Below is a small trained network, with its code and all its weights. Each question gives an input and a class and asks what happens when units are switched off, that is, made to give their printed mean instead of their output.

import numpy as np


def w(rows, s, z=0):
    codes = np.array(rows[::2]) - 128.0
    scale = np.full(codes.shape[1], s)
    scale[-1] = z or s
    return codes * scale


def norm(h):
    return h / np.sqrt((h * h).mean(-1, keepdims=True) + 1e-5)


def f(y):
    return y / 2 * (1 + np.tanh(0.7978845608 * (y + 0.044715 * y**3)))


def log_softmax(a):
    a = a - a.max(-1, keepdims=True)
    return a - np.log(np.exp(a).sum(-1, keepdims=True))


def net(x, mask):
    res = np.array(x, float).reshape(1, 2) / 4 @ E
    u = 0
    for l in range(4):
        y = f(norm(res) @ A[l][:, :-1].T + A[l][:, -1])
        res = res + np.where(mask[u : u + 3], y, B[l][:, -1]) @ B[l][:, :-1]
        u += 3
    return log_softmax(norm(res)[-1] @ U[:, :-1].T + U[:, -1])


A, B = {}, {}
E = w([
[92,176,154,135,35,130,91,79,111,217,116],'x0',
[3,92,165,71,208,143,217,124,194,183,157],'x1',
],0.014)
A[0] = w([
[115,18,81,62,254,148,250,173,223,98,171,185],'L0N0',
[195,125,62,189,87,130,90,140,76,22,81,4],'L0N1',
[130,98,135,128,184,129,176,117,136,134,99,98],'L0N2',
],0.008,0.004)
B[0] = w([
[69,4,66,98,122,126,174,145,145,171,126,248],'L0N0',
[162,191,144,132,97,151,104,124,113,103,186,196],'L0N1',
[81,104,159,121,104,168,191,78,147,64,82,148],'L0N2',
],0.016,0.017)
A[1] = w([
[161,131,91,119,157,72,120,129,126,138,105,5],'L1N0',
[2,155,207,27,127,154,190,136,230,128,166,213],'L1N1',
[163,52,58,86,167,128,217,141,158,97,193,87],'L1N2',
],0.0088,0.002)
B[1] = w([
[123,175,105,168,85,143,56,186,158,145,35,116],'L1N0',
[220,8,107,56,124,101,249,191,211,121,255,250],'L1N1',
[87,134,205,61,96,112,177,123,192,100,174,226],'L1N2',
],0.011,0.012)
A[2] = w([
[184,107,164,98,151,78,90,162,120,134,127,3],'L2N0',
[77,44,179,2,143,108,179,192,153,156,174,188],'L2N1',
[91,149,182,112,72,168,63,127,67,147,95,131],'L2N2',
],0.0069,0.0035)
B[2] = w([
[123,131,123,155,167,87,105,126,12,125,117,121],'L2N0',
[180,75,72,49,89,203,101,105,176,135,87,249],'L2N1',
[86,64,47,196,236,116,160,179,122,55,152,148],'L2N2',
],0.011,0.017)
A[3] = w([
[175,105,119,122,149,153,96,109,140,105,110,231],'L3N0',
[2,124,99,152,150,114,106,103,114,164,116,169],'L3N1',
[115,93,149,112,105,149,133,90,153,131,122,252],'L3N2',
],0.015,0.0022)
B[3] = w([
[203,157,146,119,171,112,184,104,102,244,231,180],'L3N0',
[222,139,238,134,38,205,239,49,81,200,4,165],'L3N1',
[115,166,104,96,58,205,102,152,153,181,177,254],'L3N2',
],0.011,0.0096)
U = w([
[116,87,102,48,102,165,193,139,178,153,172,217],'0',
[139,157,184,190,91,157,209,100,72,156,6,87],'1',
[31,81,117,120,136,100,152,132,124,75,96,61],'2',
[103,179,142,159,196,71,104,185,168,118,39,3],'3',
[183,198,101,210,137,116,83,140,48,76,206,206],'4',
[59,172,145,106,169,80,100,148,99,101,60,16],'5',
[86,127,158,149,194,97,47,106,141,94,66,16],'6',
],0.013,0.0044)

Each question gives the input, the list of numbers given to net, and the class t.
The units are the neurons (one row each of A and B). Each row of codes is followed by its name. A weight is (code - 128) times the scale printed after its matrix; where a second scale follows, it is the last column's (A, B and U).
mask holds one flag per neuron, layer by layer. A switched-off neuron (its flag False) gives its mean, the last column of its row in B, instead of its output. The means were averaged over made-up inputs and are rounded, as every weight is.
A unit's drop is (log p(t) with every unit on - log p(t) with that unit switched off) / (log p(t) with every unit on - log p(t) with every unit switched off).
most important unit: the unit with the biggest drop
top k neurons: the k neurons with the biggest drops, biggest first
top k neurons in layer l: the k neurons of layer l with the biggest drops, biggest first
drop when u is switched off: that unit's drop, to one decimal
input [5,-2], class 1: top 3 neurons -> L1N1; L2N1; L0N0
input [7,-4], class 4: top 2 neurons -> L0N0; L0N2
input [7,-2], class 1: most important unit -> L1N1
input [7,-3], class 1: top 4 neurons -> L1N1; L2N1; L3N1; L0N1
input [2,0], class 1: top 2 neurons -> L0N0; L0N2
input [8,-1], class 1: top 2 neurons -> L1N1; L0N0
input [8,0], class 1: top 3 neurons -> L0N0; L1N1; L0N2
input [7,-1], class 1: top 3 neurons -> L1N1; L0N0; L3N1
input [5,-3], class 4: top 2 neurons in layer 0 -> L0N0; L0N2
input [5,0], class 1: top 4 neurons -> L0N0; L1N2; L1N1; L0N2
input [6,-3], class 1: drop when L3N1 is switched off -> 0.5
input [1,-1], class 4: drop when L0N0 is switched off -> 0.9
input [8,-3], class 1: drop when L3N1 is switched off -> 0.2
input [3,-6], class 4: drop when L1N0 is switched off -> 0.0
